[128 = 0]
[126 153 141 113 136 167 156 159 112 172 173 121 105 125 137  77 111 154
 131 105 188 124 103 131 115 119 170 143  97 136 159 121 110 103 140 112
 101 128 118 193 134 110 100 137 123 199 125 109 116 116 119 157 129 109] => 0
[ 74 122 155 166 131 144 121 107 104 202 100 146 135 119  86 116 107  72
 124 100  71 128  96 131 191 195 165 114 125 131 139 127 106 119 163 114
 148 157  93 161 120 103 100 104 160 130 141 135 125 172 128 155  46 118] => 10
[120 128 126 132 131 139 167 135 129 158 144 131 121 125 131 100 138 131
 129 132 174 142 106 116 125 114 139 127 135 123 143 126 126 114 131 126
 133 139 111 150 137 124 125 144 121 150 125 113 117 126 131 138 122 112] => 2
[123 129  99 126  91 123  60 136 118 172 179 115 153 130 133 130  96 126
 142  92  95 138 111 165 170 119 121 135 111 118 130 127 149 138 133 137
 131 136 136 152 162 129 119 129 162 168  97 100 118  95 109 144 117  81] => 6
[124 147 116 149 124 110   1 165 142 188 159  82 151 116 115 209  88 127
 123  73 134  89 134 170 155 116 133 118  71 146  87 131 106 124 131 132
 116 146 151 153 120 143  81  86 162 182 136  93 157  85 120 168  64 140] => 10
[114 127 141 144 162 144 221 128 131 165 120 131 106 114 133 110 156 118
 119 155 190 118 137  98 119 108 164 114 126 127 135 134  97  96 131 122
 141 157  95 160  82 127 120 140  96 133 166 121 125 140 156 132 103 171] => 3
[131 136 121 145 127 108  10 154 143 166 141  89 147 116 120 191 101 130
 126  87 121  95 145 160 144 122 149 120  89 143  92 127 113 124 130 128
 110 139 151 141 120 143  96  91 160 162 138 106 153  93 127 155  86 142] => 8
[113 158 107 126  96 155  90 140 117 214 157 150 139 151 122 143  65 132
 132 106 175 135 110 141 150 133  38 126  53 125 119 141 120 141 122 140
 160 125 127 135  96 115  88 125 124 166 119  89 133 108  95 162 102 112] => 8
[126 118 110 130 125 126 140 100 118 126 123 126 136 125 148 123 134 113
 141 141 146 120 162 140 151 130 155 124 128 123 120 134 134 128 125 123
 129 141 120 133  90 131 135 122 131 101 142 140 129 133 144 103 111 157] => 6
[ 96 191  96 122  65 184  56 152 104 255 183 173 143 171 111 153   3 129
 131  90 216 143  88 150 169 140   1 126   4 120 117 154 112 157 117 156
 200 118 126 135  74  98  59 125 116 201 104  59 131 102  56 196  84  92] => 12
[109 127 130 129 128 121 137 139 147 167 140 111 133 110 116 114 131  97
 127 117 137 138 107  92 128 106 126 130 118 131 136 135 115 117 130 126
 147 150 120 161 141 131 117 132 123 177 122 113 121 126 124 151 103 123] => 5
[108 122 121 139 140 136 172 125 122 168 143 120 116 111 138 120 134 109
 129 136 173 117 144 120 152 104 175 120 122 122 138 137 111 107 135 125
 150 162 102 166  92 122 121 135 122 138 151 119 119 134 147 129 100 152] => 6
[113 117 148 158 197 154 255 108 136 157  80 141  86 111 148  95 197 115
 118 195 255 103 173  69 104 110 193  98 136 137 129 140  73  75 125 110
 130 169  72 162  15 123 121 146  58 103 218 140 131 163 189 109  83 238] => 3
[146 110 125 126 112 112 181 114 180 176 128 146 147 120 156 116 111 131
 122 112 159 135 139 126 129 156 176 113 150 125 123 142 132 108 102 135
 118 116 136 141 128 117 127 114 109 101  93 129 118 161  81  90 134 108] => 1
[135 107 141 141 118 127 133 151 192 180 140 125 124  81 129 113 108  98
 122  78 204 128  48  85 159 104 208 128 163 121 151 143 126  87 101 125
 178  95 131 194 136 109 125  99  84 156  79 112 115 153  40 119 130 119] => 3
[152 142 139 120 133 152 134 137  96  93 138 146 103 149 146 114 121 185
 126 130 144 112 139 188 124 148 150 135 109 128 136 113 133 129 131 126
  80  95 131 123 113 114 129 127 136  98 134 139 128 131 124 118 169 120] => 0

[128 119 123 124 135  98  95 121 109 157 148 135 144 124 123 135 136 148
 127 134 116 116 141 105 174 137 124 140 128 138 115 102 177 122 146 106
 162 121 125 162 125 112] => 12
[160 108 165 134 148 153  82 112 104 126 108 106 159 126 151 134 120 130
  83  84 101 146 148 139 149 150 152 170 133 115 111 106 113 117 162 103
 141 144 162 128 118 102] => 12
[108 143  88 104  74 112  59 109 129 123 104 126  98  97 111 112 127 102
  77 107 124 140 146 124 110 216 161 114 168 106 212 163 123 118 123 145
 102 117 141 126 118 140] => 2
[101 138 136 115  74 114 113 107 127 133 107 141 100 128 116 135 136 129
 109 162 128 107 116 139 126  92 135 127 140 109 104 102 162 127  80 158
 104 116  95 173 149  98] => 1
[124 126 123 111 105 102  88 117 107 139 133 138 139 128 120 139 135 129
 120 145 113 115 128 115 164 118 124 140 140 134 105 101 182 118 124 126
 144 123 118 171 132  97] => 8
[112 144  78 170  67 155 255 147 165  91 151 156  41  86  79  89 143 161
  69 149 179  99 150 149 119 126 132 122 103  48 169 146 142 116 112 133
 116 159  72 115 152 201] => 6
[120 135 155 117 137  65 255 138 119 171  95 174 143  91 107 152 169 127
  90 223 168 112 159 129 107 209 137 110 125 178 130 161 120 152 107 216
  96 172  92 179 155 136] => 11
[ 56 129  92  61  95  62 126 160 120 105 144 121 102 111  89 145 159 161
 147 170 126 113 184 117 116 195 133 113  86 126 179 110 163 133  94 136
 121 183  59 176 143 158] => 6
[ 75 141  75  95  45 107  29 109 125 125 106  94 110  90 100 121 133  70
 110  93 126 156 140 105 112 240 154 109 187 115 231 174 118 120 130 162
  97 106 182 131 113 141] => 0
[ 85 135 122 109 110 105 107 146 139  95 122 128 114 121 134 145 140 147
 147 153 143 122 133 136  91 130 124 124 130 120 136 124 108 147 103 144
  88 130  99 142 141 146] => 3
[168 117  89  96 144 177 118 124 123 113  73  84 173 137  97 146 111 123
 225 104  40 112  53 110 205 129  95 123  98 134  29 207 140 132  94 142
 119  67 125 137 181 131] => 11
[102 139  88 129  59 132 115 129 131  96 123 121 104  95 102 115 130 104
  86 121 142 142 133 121 117 183 139 124 161  96 191 158 121 115 134 134
 106 124 155 115 125 155] => 3
[123 121 124 141 161 113 101 135 129 149 152 132 145 117 132 136 134 163
 142 125 134 122 139 114 149 140 124 138 131 139 124 119 144 134 153 106
 147 121 119 144 123 142] => 12
[ 95 128  95 139  68 143 142 127 130 105 129 103 109  94 101 119 138 104
 117 111 150 143 138 120 126 172 137 132 157  93 173 150 123 117 139 135
 117 129 168 119 125 155] => 4
[124 104 142 135 132 153  98 105 110 162 113  79 135 112 126 132 135 132
 111  86 112 144 164 135 148 181 159 155 139 115 139 109 124 126 151 130
 138 152 168 142 115 118] => 10
[196  94  39  80 156 135 239 124 166 158 152 146 138 154 137 137 131 150
 112 108  92 121 187 139 145 213 138 113 163 118 205 105 161 102  54  61
 154  57 118  98 131 131] => 7
[ 96  92 115  99 194 104 104 156 130 115 128 143 131 149 164 154 118 187
 128 156 149 145 117 140 157  26 134 113 152 172 150 108 152 103  68  74
 202  82 109 136 141 142] => 11
[116 102  96  92 178 112 120 133 155 142 140 147 126 144 127 157 125 147
 105 115 155 128 162 150 115 134 145  98 126 110 186 109 178 110  57  78
 189  96  83 139 135 148] => 6
[134 108  82 121 114 143 173 134 138 166  80  82 117 137  96 121 139 147
 232 124  67  62 101 119 161 161 122 122  95 118  48 178 152 165  99 163
  95 106  82 153 201 151] => 7
[131 123 122 127 126 106 105 116 115 160 142 140 130 125 119 131 137 145
 115 142 121 108 132 116 169 124 129 137 131 131 104 105 181 123 130 118
 151 119 118 168 126 110] => 10
[169 158 121 106  99 104  31 127 126  53  91 190 133 118 156 106 101 111
  25 115 101 138 114 137 107 175 148 132 145 104 171 168 103  94 132 103
 100 101 129  94 123 122] => 4
[123 124 135 159 150 130 103 131 143 144 137 134 127 121 148 133 128 161
 138 132 144 118 121 132 122 112 125 134 146 129 113 126 116 147 130 125
 120 101 130 130 125 138] => 8
[ 71  90  99  81 209  95 129 131 149 158 166 142  77 139 140 148 132 226
  98 191 122  96 175 165 168  51 153  84 132 143 174 107 151 131  16  94
 165 118  31 132 150 178] => 8
[109 110 131 103 171 139 202 107 113 156  82 116 123 132 111 129 136 128
 186 120  76 107 110 127 176 145 118 118 114 136  89 167 145 152 110 164
 125 151 115 152 167 133] => 7
[140 116 127 146  98 151 147 138 119  79 126 123 137 109 127 124 125 116
 102 111 134 143 125 124 135 131 123 153 143  93 135 135 115 110 154 113
 122 134 168 107 126 139] => 7
